In the rows, 128 means zero.
Here are made-up objects, facts about them, and rows of numbers that follow some of those facts. Name the object behind each unnamed row.

Some objects and their rows:
nalus: [ 94 136 107 122 141 110 127 147 144 140 153 129 150 134 100 134  95 141
 132 119 137 145 172 121 122 128 111 155 122 113  99]
loklom: [156 141 108 155 141 115 135 132 132 106 152 145  96 119 100 127 163 141
 182  95 145 138 167 139 148 101  54 194 138 175 183]
grabrok: [141 103 151 129 118 169 167 142 109 124 140 159 116 134 211 181 155 150
  44 141 134  68  87 159 101 156 136 163 174 154 144]
fluflo: [119 121 122 147 101 120 128 137 112 174 133 119 155 111 113 124 100 118
 115 162 162 123 133 132 129 124 126 129 123 132 117]
klurer: [154 188  88 122 122 162 149 101 130 125 146 163 104 114 122 139 181 106
 127 118  36 128 163 108  85 140 106 116 144  74 126]
grudes: [122 101 146 131 121 134 120 134 104 121 116 102 101 110  99 133 105 121
 118 128 163 125  90 175 159 138 140 114 141 152 149]
stoleflir: [149 165 113 148 107 120 128 120 128 154 147 141 130 111 107 115 143 117
 159 129 115 146 160 117 134  94  62 163 127 153 160]
klebivul: [128 125 149 107 140 106 101 105 140 143 124 101 153 136 160 102 109 120
 128 146 134 152 114 109 134 136 176  83 101 129 110]
vogrus: [ 87 163  65 123 162 133 157 129 118 130 175 151 116 108 137 191 151 150
  85  84 108 130 191 128 110 162 129 182 130  81 125]
pledoflel: [146 113 156 128 149 127 128 129 174  62 111 126 138 170 124  93 134 149
 179 117 115 139 119 111 119 116 112 121 119 125 118]
nupa: [ 74 110 102 133  92 137 139 142 106 226 122 154 127 130  95 153 175 161
  78 134 155  91 141 113 105 146 137 126 134 108  84]
dupluk: [139 100 159 129 127 131 107 123 125 108 100 122 116 136 123 128 112 129
 134 141 161 123  93 149 152 130 155 106 127 142 124]
barem: [129 103  91 103  65 184 132 141  67 133 115 151  70 129  99 146 185  79
 106 157  82  82  89 161 114 147 123  74 201  93 171]
leflema: [125 124  99 148 110 104 133 127 124 148 138  96 159 108 135 157  98 110
 119 152 169 128 145 127 140 153 160 127 103 124 132]
nazus: [147 152 106 153 114 105 139 119 130 168 130 124 147 113 134 118 151 128
 157 123 137 145 160 110 145  97  84 158 108 169 168]
rotetrol: [144 143 138 128 140 110 126 121 163 127 120 116 173 153 165  85 128 133
 159 130 114 133 132  94 126 110 116 126 109 144 116]
klobom: [132 125 128 122 124 124 125 127 144 123 130 109 165 131 137 123  83 108
 125 153 122 126 129 125 117 134 155 108 116 106  98]
fifodres: [164 131 117 150 150 108 110  97 148  74 106 107 106 135 155 122 180 129
 185 101 129 147 119 107 158 133 148 118  97 145 182]

How the objects are related:
barem {α=pekar, ζ=drofla, Σ=790}
basan {ζ=kobrim, Σ=650}
beflu {θ=debre dragre, α=zeples migak leflema pobrir, ζ=fifodres, Σ=790}
begruvin {θ=dragre, α=trosta gotrer trarik doske gregriklu, Σ=650}
bidre {Σ=790}
botros {Σ=650}
brigisti {θ=begruvin klugru, ζ=klebivul, Σ=790}
brilufe {α=supluma pekar trarik treser, Σ=790}
brobol {θ=drusor trarik, Σ=790}
bronum {α=leflema guski tokos kobrim, ζ=kligaska, Σ=650}
bruklol {Σ=790}
datrole {θ=trufil bronum dreki, ζ=bidre, Σ=650}
debre {ζ=skastu, Σ=790}
debros {ζ=leflema, Σ=650}
deflo {ζ=drufle, Σ=790}
digrofli {θ=debre dragre, ζ=bronum, Σ=790}
dipes {θ=flefluk, ζ=deflo, Σ=650}
disi {Σ=650}
doske {Σ=790}
dragre {θ=debre, Σ=650}
dreki {θ=nogrotrar pledoflel, Σ=790}
drikom {ζ=magror, Σ=650}
drofla {α=fatok gimon botros, ζ=datrole, Σ=650}
drotraklir {ζ=stuzom, Σ=650}
drufle {ζ=debre, Σ=790}
druskom {θ=disi zivobi, Σ=790}
drusor {ζ=fluflo, Σ=790}
dupluk {ζ=gebus, Σ=790}
fatok {Σ=790}
fifodres {θ=skedrin dreki, ζ=pekar, Σ=790}
flefluk {θ=mabrok kibral, Σ=650}
flenos {θ=disi trena kleflaren, Σ=790}
flepo {α=drufle klobom trodrum trarik tokos, Σ=650}
floklor {θ=digrofli dragre, ζ=mika, Σ=650}
fluflo {Σ=650}
fluzu {θ=keme nogrotrar rotetrol, α=gebus kligaska fifodres, Σ=790}
fogrir {θ=grofi vobis, Σ=790}
fomo {θ=soflel klebivul, α=datrole, ζ=stufos, Σ=650}
fula {θ=trufil grofi gimon, Σ=650}
gebus {ζ=basan, Σ=790}
geplal {α=tokos fifodres, Σ=790}
gilum {θ=kleflaren, Σ=650}
gimon {θ=klugru, Σ=650}
gistir {Σ=790}
gotrer {Σ=650}
grabrok {α=moklok klugru trena, Σ=790}
gregriklu {θ=tragus palil, Σ=790}
greko {θ=kligaska dipes treser trubrik, Σ=650}
grobe {θ=kisiplek zeples, Σ=650}
grofi {α=plosko treser stoleflir, Σ=790}
groplo {θ=kibral, Σ=650}
grosigu {α=bidre skebro, Σ=790}
grudes {ζ=plubi, Σ=790}
gruklur {θ=treser fifodres, α=brobol mezor ligri, ζ=zagan, Σ=790}
gudom {θ=floklor trubrik, Σ=650}
guski {θ=trufil bronum, ζ=tigi, Σ=650}
guti {θ=dupluk rulan, Σ=650}
keme {Σ=790}
ketra {θ=gruklur, α=nogrotrar brigisti stoleflir, Σ=650}
kibral {θ=brigisti, Σ=790}
kisiplek {θ=begruvin dreki, ζ=staruk, Σ=650}
klebivul {ζ=zustiflon, Σ=650}
kleflaren {Σ=650}
kleklu {Σ=790}
kligaska {θ=gebus, ζ=nogrotrar, Σ=650}
klobom {Σ=650}
kloner {Σ=790}
kloplo {θ=datrole stufos, Σ=650}
klugru {θ=pledoflel vobis dragre, ζ=nupa, Σ=790}
klurer {θ=klugru, α=supluma kligaska, Σ=650}
kobrim {θ=trena, ζ=ligri, Σ=790}
kudres {θ=trena, ζ=statamal, Σ=650}
leflema {Σ=650}
ligri {θ=brigisti, ζ=digrofli, Σ=650}
litron {θ=keme guski, ζ=guski, Σ=650}
loklom {θ=bronum vifol kligaska skedrin grobe, Σ=790}
lugumu {ζ=talal, Σ=650}
mabrok {θ=disi kudres kleflaren, ζ=gilum, Σ=650}
magror {ζ=grudes, Σ=650}
mezor {Σ=650}
migak {θ=rotetrol, Σ=790}
mika {θ=trena, Σ=790}
mikla {Σ=650}
moklok {Σ=790}
nalus {θ=druskom, Σ=650}
nazus {θ=bronum, Σ=650}
nestin {α=bruklol nalus plorok, Σ=790}
nogrotrar {ζ=barem, Σ=650}
nupa {α=bruklol vutres staruk mikla, Σ=650}
palil {θ=plife, Σ=790}
pekar {Σ=650}
plavor {θ=gilum dragre, Σ=650}
pledoflel {θ=digrofli vobis, Σ=790}
plibres {α=migak kleklu stusku, Σ=790}
plife {θ=soflel skedrin, Σ=790}
pliplir {θ=fluzu rulan nestin, ζ=fomo, Σ=650}
plizon {Σ=650}
plorok {θ=refla zagan, ζ=zotraver, Σ=650}
plosko {θ=mika flefluk, Σ=650}
plubi {α=klugru bidre palil rotetrol, Σ=650}
plunir {θ=plosko brilufe, α=moklok zotraver lugumu, ζ=vobis, Σ=790}
pobrir {Σ=790}
pulis {θ=zagan, ζ=ketra, Σ=790}
refla {θ=fluzu, α=moklok datrole skebro plavor kleflaren fogrir, ζ=pobrir, Σ=650}
rogik {θ=klebivul, α=klugru mezor fogrir, ζ=kudres, Σ=650}
rotetrol {θ=pledoflel, Σ=650}
rulan {θ=fomo, α=fluflo drotraklir litron, Σ=790}
skastu {θ=zivobi fomo ligri, Σ=790}
skebro {Σ=650}
skedrin {Σ=650}
soflel {θ=digrofli vobis, α=mika kloner bruklol basan grobe, Σ=650}
staruk {θ=pekar refla, ζ=litron, Σ=650}
statamal {α=drotraklir, ζ=plorok, Σ=650}
stoleflir {θ=gruklur fifodres, Σ=650}
stufos {θ=soflel, ζ=debros, Σ=790}
stusku {θ=dipes, ζ=gruklur, Σ=650}
stuzom {ζ=mabrok, Σ=650}
supluma {ζ=kloner, Σ=650}
talal {ζ=drikom, Σ=650}
tigi {α=nalus kibral debros kobrim, Σ=650}
tokos {Σ=790}
tragus {Σ=790}
trarik {Σ=650}
trena {θ=digrofli, Σ=790}
treril {α=guti drikom stusku gimon, Σ=790}
treser {θ=gebus zivobi stufos zagan, Σ=650}
trodrum {ζ=trarik, Σ=650}
trosta {ζ=rogik, Σ=790}
trubrik {θ=vobis dreki, Σ=650}
trufil {θ=nogrotrar, α=gistir, ζ=stusku, Σ=650}
trufun {θ=druskom brigisti fomo, ζ=trufil, Σ=650}
vifol {θ=klugru nogrotrar beflu fogrir, Σ=790}
vobis {θ=digrofli dragre, α=fula plizon, Σ=650}
vogrus {θ=klobom kudres zagan, α=guski klebivul ligri, Σ=650}
vutres {ζ=klugru, Σ=650}
zagan {ζ=refla, Σ=790}
zeples {θ=fifodres, Σ=650}
zivobi {θ=keme debre grofi plife, Σ=650}
zotraver {ζ=lugumu, Σ=790}
zugrak {α=flenos grobe, Σ=790}
zustiflon {θ=brigisti treser, ζ=trufun, Σ=790}

Which object is each row?
No name comes twice in this set of rows, the named rows included.
[126 160 127  75 150  98 107 118 124 126 181 141 121 108 104 133  86 123
 129  96 107 187 182 126 133 114 101 164 127 127 137]  trufun
[169 107 149 134 106 188 138 104 158 102  85 156 112 168 132  91 217 150
 139 137  67  95  82  95  67 134 135  75 154  83 112]  grofi
[105 140 145  90 146 118 116 135 122 124 135 120 138 132 130 116  75 111
 116 138 111 155 136 135 125 126 144 106 122 109  90]  dipes
[136 152 118 115 116 101 117 137 107 148 142 138 140 143 170  97 159 113
 153  97  97 142 149 101 158 104  80 142 121 189 187]  datrole
[126 157 116 122 134  99 108 128 117 165 134 141 115 116 115 107 150 127
 159 105 129 151 158 106 156  97  84 148 109 172 157]  litron
[149 134 141 141 148 124 127 127 165  80 131 141 114 153 120 110 147 144
 185 101 128 150 143 121 135 108  77 168 122 142 154]  vifol
[160 107 152 154 135 128 126 115 165  91 102 120 132 162 141  88 162 151
 188 118 127 137 113 106 129 115 105 123 117 148 141]  dreki
[157 166 124 135 111 136 128 111 145 132 140 137 137 117 109 102 120 101
 162 141  78 137 145 114 120 102  79 119 130 128 134]  treser
[119 164 137  89 158 114 110 139 144 110 141 134 141 141 125 103 100 123
 151 107  95 160 150 120 130 107 117 126 111 117 115]  floklor
[137 159 113 114 131 158 140 104 155 120 126 143 136 144 143 115 169 138
 123 120  51 126 141  90  74 132 132  97 138  61  96]  begruvin
[153 124 152 137 149 125 115 100 149  89  73 131 115 141 142 107 136 130
 166 139 145 131  96 133 159 126 157  86 105 146 128]  gebus
[101  73 140 149 105 137 131 147 121 153 108 128 122 138  71 138 121 158
 128 131 199 113 111 146 130 134 133 135 147 140 110]  bruklol
[128  86 159 134 110 135 111 130 104 124 103 103 115 117 121 142 108 115
 113 154 176 114  77 162 155 145 175  93 135 150 132]  drusor

The same objects again, as new rows of numbers:
Named rows:
datrole: [130 112 105 140 135 125 144 157 134 144 118 119 140 152 120 135 121 141
 134 107 132 137 144 151 110 116 126 136 134 115 147 122 116 123 154 112
 130 139 110 148 119 134 121 113 115 105 129 147 144 136 124 133 122 126]
dipes: [131 142 136 142 140 118 113 156 120  94 120 121 133 143 128 130 133 120
 136 105 152 139 122 132 130 126 120 124 123 125 167 115  95 126 140 126
 137 121 100 140 145 119 117 121 138 123 151 121 115 160 131 108  95 145]
stusku: [125 155 121 130 132 126 126 158 120 108 110 113 134 147 126 137 135 100
 123 126 154 146 139 125 125 128 118 129 128 126 153 134 108 134 127 126
 117  99  97 146 128 124 120 141 110 107 148 118 133 172 125 113  95 148]
zotraver: [131 121 111 101 143 143 144 111 146 126 116 163 147 134 142 118  97 128
 126 128 134 137 145 121 164 126 123 104 125 116  94 154 105  92 118 140
 105 137 150 127 110 133 109 146 112 131 155 106 145 111 108 135 187 140]
trodrum: [127 140 114 123 155 104 139 140 115 101 121 133 124 121 136 107 117 137
 135 100 139 115 115 135 135 129 120 111 119 126 142 105 125 102 135 139
 144 144 146 140 138 127 141  90 109 146 149 152 142 113 128 144 142 144]
gruklur: [137  97 106 124 127 144 131 131 140 152 153 114 126 134 122 144 128 145
 128 140 133 110 142 132 144 125 115 131 114 121 104 140 128 130 161 116
  96 126 111 143 111 157 104 135 124  97 141 125 124 125 123 152 109 147]
brobol: [126 133  98 118 125 130 165 134 124 144 145 140 138 109 135 121 119 133
 123 112 126  92 138 154 132 126 134 112 131 124 116 131 139 109 141 118
  92 134 145 121 112 140 130 118 111 120 147 124 136 104 124 130 132 145]
plizon: [134 108 127 120 158 119 126 118 124  87 112 148 123 140 149 102 114 141
 133 121 136 141 141 116 158 118 129 105 118 115 126 140 100  92 107 141
 133 143 136 150 140 127 129 122 100 133 157 134 148 137 132 142 152 127]
pekar: [129 109 162 175 161 105 116 117 112  97 116 133 127 156 129 138 130 149
 181 157 130 158 132 109 141  99 146 125 146  89 121 120 111 137 103 138
 157 160  90 133 106 131 112 114 136 150 118 146 136 120 148 148 130 108]
fluzu: [138  95 133 135 152 141 101 114 121 110 143 119 111 138 109 139 142 141
 148 171 132 132 126  96 162 129 103 124 102 114  84 148 122 142 138 152
 113 120  99 128 111 172  85 145 128 114 138 126 114 118 129 184 135 158]
greko: [137 123 128 139 143 121 130 130 122 120 124 112 138 148 132 130 149 118
 135 129 133 152 132 114 116 114 129 123 119 117 143 147 118 122 134 116
 125 123  92 147 131 129 108 136 111 112 138 142 130 166 149 128  77 130]
grosigu: [129 120 105 114 131 138 147 140 136 150 139 143 124 124 121 147  89 163
 120 106 134 109 133 167 159 116 124 126 145 122 106 113 115 123 143 123
 112 156 170 130 102 145 131 106 122 138 151 106 141 109  94 126 180 119]
gudom: [123 136 101 138 141 132 132 150 113 131 105 114 146 156 125 128 132 104
 126 123 137 150 146 131 109 131 113 132 125 123 140 125 114 122 145 131
 124 113  98 141 122 131 109 134  97  99 128 139 136 144 120 133 132 142]
nazus: [128 132  96 151 139 116 134 163 117 138 115 112 148 140 120 128 131 110
 133 115 136 141 144 142 109 134 120 136 134 119 137 125 120 135 142 116
 117 113  96 133 125 121 114 120 125 111 121 141 133 127 126 125 116 147]
bidre: [131 123 119 123 117 121 163 140 124 151 145 152 124 108 129 130  96 150
 132 116 123  88 157 176 139  98 155 112 151 128 129 118 129 121 144 108
 110 160 163 132  95 133 140 111 124 128 131 124 148  94 119 130 161 128]
loklom: [128 135 112 133 132 133 141 137 129 161 141 128 142 131 121 135 137 114
 139 124 130 112 139 135 115 117 129 125 122 114 115 145 135 123 164 117
 101 124  96 120 111 146 108 146 127 109 116 125 117 122 131 132  96 143]
vogrus: [148 119 155 133 148 133  86 146 117  86 119 102  97 150 121 141 137 134
 111 118 154 161 119 121 153 145 105 133 115 118 131 134  84 158 123 137
 135 118 122 150 140 127 128 142 142 120 144 106 112 176 105 149 128 132]
fogrir: [134 122 123 134 123 133 124 133 142 151 148 133 147 140 123 145 119 142
 136 107 128 117 133 147 137 109 133 130 135 111 119 137 117 132 163 109
 100 150 106 125 108 135 112 138 140 117 120 117 123 119 125 125 124 120]

Rows to name:
No name comes twice in this set of rows, the named rows included.
[115 202 169 123 132 169 150  96  88  86 128 120 104 124  98 180 127 107
 155 192 146 118 113  81 157 104 140 105 132 111 171 147 153 141  78 145
 130  76 120 122  77 190  99 125  45 113 187  86 140 213 148 126  64 160]  brilufe
[139  81 112 177 149  94 116 151 137 172 140 139 161 138 130 125 143 151
 167 124 118 118 124 148 114 113 129 143 127  97  69 104 127 133 173 116
 104 159  71 103 107 122  94 141 191 143  78 153 113  33 139 156 154 131]  gregriklu
[136  83 116 154 140 116 121 135 147 164 144 144 152 142 125 130 131 155
 154 124 126 122 119 145 130 112 131 127 121 102  81 135 121 127 172 117
 106 164  89 121 108 125 103 141 178 130  91 144 113  69 132 150 150 123]  palil
[139 102 118 109 124 144 148 125 157 154 156 139 125 117 128 159  79 192
 132  93 134 105 133 167 168  94 131 124 140 115 122 129 115 122 140 100
 105 178 160 136 111 143 132 104 125 129 153 103 142 125 103 133 165 105]  grabrok

The same objects again, as new rows of numbers:
Named rows:
mika: [177 129 113  70 182 108  74 115 115  81 172 109 128 136  98  95 143 105
  98 133 107 139  99 117 172 201 147 126]
tragus: [161 230 162  57  43 146 218 112 140 139 159 172 122  18 188 162  42 185
 189 179 168 152 197 139 226  91  46  72]
zotraver: [146 121 114 118 164 117 123 117 122 145 109 153 106 119 106 127 100 147
 155 107 138 123 136 123 112 163 167 173]
plorok: [120 112 102 130 170 139  92 107 109 165 156 107 166 138 121  94 152 135
 102 132 138 115 139 105 111 152 166  72]
nestin: [ 52  92 140  52  98 158  96  96 120 105 138 112 125  71 103 154 135 111
 152 104 148 128 193 105 107 144  83  92]
nalus: [160 148 102 129 159 108 108 125 126 153 151  92 171 142 136  80 162 125
  96 152 119 117 112 116 144 140 164  79]
refla: [ 75 108 157 147 127 129 165  85 125 146  71 123 129 104 116 146 123 111
 158 104 146 101 126 118  76  85 113 167]
statamal: [ 97 109 136 144 131 157 137 102 107 142 137 138 126 129 125 142 112 117
 111 133 141 148 144 126 134 118 111 123]
klugru: [172 149 113 120 148  92 134 141 132 145 100 144 124 123 105 115 104 168
 160 108 134 100 110 127  99 151 175 182]
palil: [183 213 131 100 106 104 187 118 151 162 119 151 133  72 157 130  74 168
 172 156 153 122 145 128 157 104 129 138]
grosigu: [134 132 139 108 137 101 145  92 146 126  90 130 113 109 121 142 120 113
 151 126 141 125 128 126 115 104 135 185]
debros: [113 126 125 123 138 134 126 136 105 133 151 121 137 109 116 109 130 129
 140 126 129 116 123 118 135 167 119  83]
skastu: [170 137 126 120 119 111 109 113 147 147 119 120 149 163 142 127 146 144
  97 146 128 129 134 130 117  90 162 131]
debre: [120 116 135  96 109 141 118 130 113 107 134 144 106 116 110 150 101 150
 148 112 132 133 143 134 130 151 108 136]
fomo: [100 126 140 148 138 122 160 105 119 152  95 131 125 107 112 133 118 133
 154 113 154 107 120 121  99 101 127 153]
plizon: [118 141 114 138 128 131 131 145 123 120 135 126 136 126 112 131 108 125
 111 127 119 146 133 123 135 133 124 125]
basan: [118 144 105  92 142 125 114 127  84 129 172 112 150 122  96 107 132 149
 129 136 154 120 121 115 142 167 112  71]
fifodres: [148 120 129 117 110 133 120 156 130 144 138 144 114 141 154 112 141 158
 165 128 124 106 133 142 122 148 144 113]

Rows to name:
No name comes twice in this set of rows, the named rows included.
[176 141 116 117 175  87 127 125 146 115 102 132 109 131 105 116 116 118
 141 115 114 121  96 128 126 155 163 202]  trena
[194 134 111 101 159  91  87 134 110 129 162 125 133 186 127  82 177 155
 128 161 133 109  78 137 144 166 164 123]  kobrim
[ 75 112 148 160 100 145 138 174 128 100 133 164  96  94 128 146 114 140
 155 106 138 111 125 139 119 144  94 106]  nogrotrar
[118 141 108 104 145 133 115 129 112 124 155 106 153 100 114 108 132 120
 111 126 129 129 128 112 145 160 125  83]  mikla
[132 115 133 118 110 135 115 153 136 115 130 139  99 129 139 125 145 125
 159 124 106 126 135 139 125 150 129 136]  doske
[ 99 121 122 157 107 136 124 130 122 156 116 124 160 141 129 133 130 145
 110 125 144 112 144 120  83  94 135 114]  pliplir
[164 121 128 129 130 112 101 113 135 142 122 120 144 172 137 127 149 145
 102 140 127 120 123 130 109 110 166 143]  pulis
[120 125 117 149 129 133 137 154 115 148 133 125 137 118 131 106 130 144
 150 121 133 109 120 128 120 145 135 102]  guski
[136 155 100 105 146 123 115 129 113 133 162 102 171 107 116 100 128 132
  99 134 127 125 131 111 142 155 138  70]  grobe
[169 155 107 117 146  88 137 136 144 139  95 137 125 114 108 118 107 146
 155 111 127 114 117 123 104 136 172 186]  fogrir
[150 155 110 159 134 116 132 134 138 153 128 114 172 154 138 119 137 136
  88 149 123 131 125 123 121  99 159 118]  fula
[136 128 127 139 162 123 130 128 126 106 137 118 121 145 119 122 135  93
 101 134 116 149  95 130 161 137 127 145]  flefluk
[128 145 109 136 135 105 143 150 107 140 128 138 127 129 114 108 144 159
 158 138 148 106  99 130 115 143 135 126]  ligri

